Here is a tiny trained network, its code and every weight. The questions are about switching its units off for an input and a class, where a switched-off unit gives its printed mean instead of its output.

import numpy as np


def w(rows, s, z=0):
    codes = np.array(rows[::2]) - 128.0
    scale = np.full(codes.shape[1], s)
    scale[-1] = z or s
    return codes * scale


def norm(h):
    return h / np.sqrt((h * h).mean(-1, keepdims=True) + 1e-5)


def f(y):
    return y / 2 * (1 + np.tanh(0.7978845608 * (y + 0.044715 * y**3)))


def log_softmax(a):
    a = a - a.max(-1, keepdims=True)
    return a - np.log(np.exp(a).sum(-1, keepdims=True))


def net(x, mask):
    res = np.array(x, float).reshape(1, 2) / 4 @ E
    u = 0
    for l in range(2):
        y = f(norm(res) @ A[l][:, :-1].T + A[l][:, -1])
        res = res + np.where(mask[u : u + 5], y, B[l][:, -1]) @ B[l][:, :-1]
        u += 5
    return log_softmax(norm(res)[-1] @ U[:, :-1].T + U[:, -1])


A, B = {}, {}
E = w([
[76,161,120,209,164,127,1,198,219],'x0',
[7,162,50,25,101,132,179,101,93],'x1',
],0.0089)
A[0] = w([
[1,221,78,243,238,199,61,232,241,65],'0.n1',
[5,169,73,52,146,126,108,161,175,116],'0.n2',
[92,155,31,72,158,112,147,75,154,111],'0.n3',
[199,137,190,236,198,58,25,76,155,75],'0.n4',
[20,110,6,70,182,136,126,151,177,4],'0.n5',
],0.0068,0.0043)
B[0] = w([
[3,190,133,116,120,203,106,104,254,247],'0.n1',
[162,116,91,109,186,67,125,171,46,195],'0.n2',
[158,189,121,152,202,173,89,230,118,170],'0.n3',
[187,131,2,127,99,24,126,181,61,209],'0.n4',
[194,46,106,125,63,160,120,249,34,174],'0.n5',
],0.0088,0.012)
A[1] = w([
[157,132,109,132,179,74,128,180,117,49],'1.n1',
[169,129,112,107,80,129,200,8,98,205],'1.n2',
[200,122,138,205,95,143,115,134,173,121],'1.n3',
[94,117,114,162,123,104,85,190,155,65],'1.n4',
[181,123,84,179,70,79,98,130,116,1],'1.n5',
],0.012,0.0038)
B[1] = w([
[84,26,109,114,188,28,229,133,180,185],'1.n1',
[126,125,169,214,96,116,41,110,212,254],'1.n2',
[164,254,41,102,63,183,48,67,101,173],'1.n3',
[130,124,146,70,77,84,246,35,85,214],'1.n4',
[67,149,85,100,124,66,184,224,60,184],'1.n5',
],0.0098,0.01)
U = w([
[217,152,32,99,40,82,124,186,30,13],'0',
[99,163,159,149,121,200,128,1,235,183],'1',
[135,80,126,141,131,38,162,178,194,2],'2',
],0.0077,0.00098)

Each question gives the input, the list of numbers given to net, and the class t.
The units are the neurons (one row each of A and B). Each row of codes is followed by its name. A weight is (code - 128) times the scale printed after its matrix; where a second scale follows, it is the last column's (A, B and U).
mask holds one flag per neuron, layer by layer. A switched-off neuron (its flag False) gives its mean, the last column of its row in B, instead of its output. The means were averaged over made-up inputs and are rounded, as every weight is.
A unit's drop is (log p(t) with every unit on - log p(t) with that unit switched off) / (log p(t) with every unit on - log p(t) with every unit switched off).
The circuit of an input: a set's keep is (log p(t) with only the set's units on - log p(t) with every unit switched off) / (log p(t) with every unit on - log p(t) with every unit switched off). Starting from all 10 units, units are removed one at a time, each time the one whose removal leaves the highest keep (on an exact tie, the one counted first), for as long as the keep stays at least 0.8.
circuit, biggest first: the units of the circuit, biggest drop first
unit that matters most: the unit with the biggest drop
k most important neurons: the k neurons with the biggest drops, biggest first
k most important neurons of layer l: the k neurons of layer l with the biggest drops, biggest first
drop when u is switched off: that unit's drop, to one decimal
input [7,2], class 1: circuit, biggest first -> (0.n1)
input [5,3], class 1: 2 most important neurons -> (0.n1, 0.n4)
input [-3,3], class 2: 4 most important neurons -> (0.n1, 1.n3, 1.n1, 0.n5)
input [-4,2], class 1: 2 most important neurons -> (0.n4, 0.n2)
input [5,-5], class 0: 3 most important neurons -> (0.n4, 1.n2, 1.n3)
input [5,-8], class 0: 2 most important neurons -> (0.n4, 1.n3)
input [6,3], class 1: 2 most important neurons of layer 0 -> (0.n1, 0.n4)
input [6,-5], class 1: 3 most important neurons -> (0.n1, 0.n5, 0.n2)
input [-7,4], class 1: circuit, biggest first -> (0.n4, 1.n2)
input [4,3], class 1: 3 most important neurons -> (0.n1, 0.n4, 1.n5)
input [6,-7], class 0: 2 most important neurons -> (0.n4, 1.n3)
input [6,-8], class 0: 3 most important neurons -> (0.n4, 1.n3, 1.n2)
input [3,-7], class 0: 2 most important neurons of layer 0 -> (0.n4, 0.n2)
input [1,-8], class 0: circuit, biggest first -> (1.n3)
input [7,-7], class 0: 3 most important neurons -> (0.n4, 1.n2, 1.n3)
input [8,3], class 1: 2 most important neurons of layer 0 -> (0.n1, 0.n4)
input [5,0], class 1: drop when 0.n1 is switched off -> 1.9
input [8,0], class 1: drop when 0.n1 is switched off -> 2.2
input [4,-8], class 0: drop when 1.n4 is switched off -> 0.0
input [2,-7], class 0: drop when 0.n2 is switched off -> 0.1
input [2,-8], class 0: unit that matters most -> 1.n3
